Below is a small trained network, with its code and all its weights. Each question gives an input and a class and asks what happens when units are switched off, that is, made to give their printed mean instead of their output.

import numpy as np


def w(rows, s, z=0):
    codes = np.array(rows[::2]) - 128.0
    scale = np.full(codes.shape[1], s)
    scale[-1] = z or s
    return codes * scale


def norm(h):
    return h / np.sqrt((h * h).mean(-1, keepdims=True) + 1e-5)


def f(y):
    return np.maximum(y, 0)


def log_softmax(a):
    a = a - a.max(-1, keepdims=True)
    return a - np.log(np.exp(a).sum(-1, keepdims=True))


def net(x, mask):
    res = np.array(x, float).reshape(1, 3) / 4 @ E
    u = 0
    for l in range(2):
        y = f(norm(res) @ A[l][:, :-1].T + A[l][:, -1])
        res = res + np.where(mask[u : u + 9], y, B[l][:, -1]) @ B[l][:, :-1]
        u += 9
    return log_softmax(norm(res)[-1] @ U[:, :-1].T + U[:, -1])


A, B = {}, {}
E = w([
[133,1,212,160,128,109,167,86,99,126],'x0',
[201,160,179,131,135,174,120,110,111,95],'x1',
[123,155,121,83,140,149,206,13,188,127],'x2',
],0.0026)
A[0] = w([
[206,175,193,85,116,196,104,67,156,65,98],'L0N1',
[144,74,174,115,171,150,163,85,124,154,135],'L0N2',
[90,214,118,63,137,144,134,88,156,145,79],'L0N3',
[77,35,142,131,120,95,152,134,130,140,125],'L0N4',
[4,76,37,166,68,36,125,200,146,185,57],'L0N5',
[234,153,190,187,101,208,74,165,99,55,100],'L0N6',
[125,156,73,92,112,110,112,167,189,153,159],'L0N7',
[24,73,54,86,129,92,172,97,183,190,77],'L0N8',
[121,164,118,134,115,121,49,175,80,166,6],'L0N9',
],0.0029,0.0024)
B[0] = w([
[40,135,152,131,169,73,75,101,76,203,208],'L0N1',
[158,100,94,183,130,104,105,116,154,116,203],'L0N2',
[164,33,139,170,105,135,141,187,147,100,202],'L0N3',
[235,84,102,140,112,134,110,77,99,93,217],'L0N4',
[149,210,193,84,174,146,81,88,96,203,253],'L0N5',
[44,140,130,109,165,100,99,76,130,234,234],'L0N6',
[193,61,109,183,130,131,118,82,97,97,223],'L0N7',
[128,205,221,109,166,131,100,122,69,164,228],'L0N8',
[161,24,148,165,110,169,252,106,168,98,172],'L0N9',
],0.0033,0.0029)
A[1] = w([
[116,157,128,78,129,118,183,87,170,120,80],'L1N1',
[151,126,122,144,139,96,170,74,158,87,103],'L1N2',
[118,154,137,47,135,135,166,75,121,144,65],'L1N3',
[131,126,145,107,124,144,97,225,99,138,67],'L1N4',
[2,62,86,163,123,114,107,123,170,139,147],'L1N5',
[217,109,159,174,143,153,110,118,97,123,207],'L1N6',
[107,139,134,100,115,137,188,105,166,86,6],'L1N7',
[127,222,40,101,129,144,89,147,144,117,153],'L1N8',
[123,104,144,115,109,77,86,192,71,136,72],'L1N9',
],0.0048,0.0019)
B[1] = w([
[105,123,198,184,101,138,131,181,140,117,163],'L1N1',
[109,136,115,136,112,151,78,217,121,112,169],'L1N2',
[68,159,119,154,126,143,110,195,120,127,182],'L1N3',
[67,140,167,148,127,140,163,131,204,99,178],'L1N4',
[203,161,45,80,85,144,161,233,147,85,150],'L1N5',
[144,174,53,86,101,113,149,165,158,112,253],'L1N6',
[95,158,91,153,148,155,132,206,168,96,138],'L1N7',
[183,2,161,120,110,74,158,63,88,120,217],'L1N8',
[77,156,156,148,136,180,180,73,164,95,197],'L1N9',
],0.0042,0.0047)
U = w([
[218,2,118,157,95,86,150,87,121,73,158],'0',
[39,151,165,192,109,181,162,209,189,67,157],'1',
[83,160,200,137,181,108,93,61,88,218,141],'2',
[175,201,26,69,130,128,105,193,129,129,156],'3',
[107,115,88,89,146,179,106,128,110,71,3],'4',
],0.0094,0.0048)

Each question gives the input, the list of numbers given to net, and the class t.
The units are the neurons (one row each of A and B). Each row of codes is followed by its name. A weight is (code - 128) times the scale printed after its matrix; where a second scale follows, it is the last column's (A, B and U).
mask holds one flag per neuron, layer by layer. A switched-off neuron (its flag False) gives its mean, the last column of its row in B, instead of its output. The means were averaged over made-up inputs and are rounded, as every weight is.
A unit's drop is (log p(t) with every unit on - log p(t) with that unit switched off) / (log p(t) with every unit on - log p(t) with every unit switched off).
The circuit of an input: a set's keep is (log p(t) with only the set's units on - log p(t) with every unit switched off) / (log p(t) with every unit on - log p(t) with every unit switched off). Starting from the 12 units with the biggest drops (on a tie, the unit counted first), units are removed one at a time, each time the one whose removal leaves the highest keep (on an exact tie, the one counted first), for as long as the keep stays at least 0.8.
units of the circuit, in order: the units of the circuit, biggest drop first
unit that matters most: the unit with the biggest drop
k most important neurons: the k neurons with the biggest drops, biggest first
k most important neurons of layer l: the k neurons of layer l with the biggest drops, biggest first
drop when u is switched off: that unit's drop, to one decimal
input [4,8,-5], class 2: unit that matters most => L0N6
input [2,-1,1], class 3: 2 most important neurons => L1N6, L1N8
input [6,-3,-8], class 1: 4 most important neurons of layer 1 => L1N8, L1N9, L1N4, L1N6
input [-6,4,-6], class 0: units of the circuit, in order => L1N8, L0N8
input [-5,3,-5], class 0: units of the circuit, in order => L1N8, L0N8
input [7,8,1], class 2: units of the circuit, in order => L0N1, L0N6
input [2,4,-1], class 2: 3 most important neurons => L0N6, L1N6, L0N1
input [3,4,4], class 1: 3 most important neurons => L1N8, L0N5, L0N8
input [0,1,-4], class 1: 2 most important neurons of layer 1 => L1N9, L1N4
input [-5,-6,1], class 2: 4 most important neurons of layer 0 => L0N5, L0N8, L0N4, L0N2
input [0,3,3], class 3: 4 most important neurons of layer 0 => L0N5, L0N8, L0N1, L0N3
input [3,-2,-3], class 3: 2 most important neurons => L1N6, L0N4
input [-5,-7,3], class 2: units of the circuit, in order => L0N8, L1N6
input [-7,-8,-1], class 2: units of the circuit, in order => L0N5, L1N6
input [-3,-4,2], class 2: unit that matters most => L0N8
input [3,-5,1], class 2: 2 most important neurons of layer 0 => L0N8, L0N5
input [-4,1,-2], class 0: 2 most important neurons => L1N8, L0N4
input [-5,5,-7], class 1: 2 most important neurons => L1N4, L0N9
input [-1,6,2], class 2: 2 most important neurons => L0N1, L1N6
input [4,8,-1], class 2: units of the circuit, in order => L0N6
input [2,-4,-1], class 2: 3 most important neurons => L0N5, L0N8, L1N5
input [-3,7,8], class 1: 2 most important neurons of layer 0 => L0N5, L0N3
input [-7,6,1], class 0: 2 most important neurons => L1N8, L0N5
input [-8,-2,8], class 0: drop when L0N7 is switched off => 0.2
input [3,1,-1], class 3: drop when L1N8 is switched off => 0.4
input [1,-1,-1], class 3: drop when L1N2 is switched off => 0.0
input [0,-1,0], class 3: drop when L1N9 is switched off => 0.1
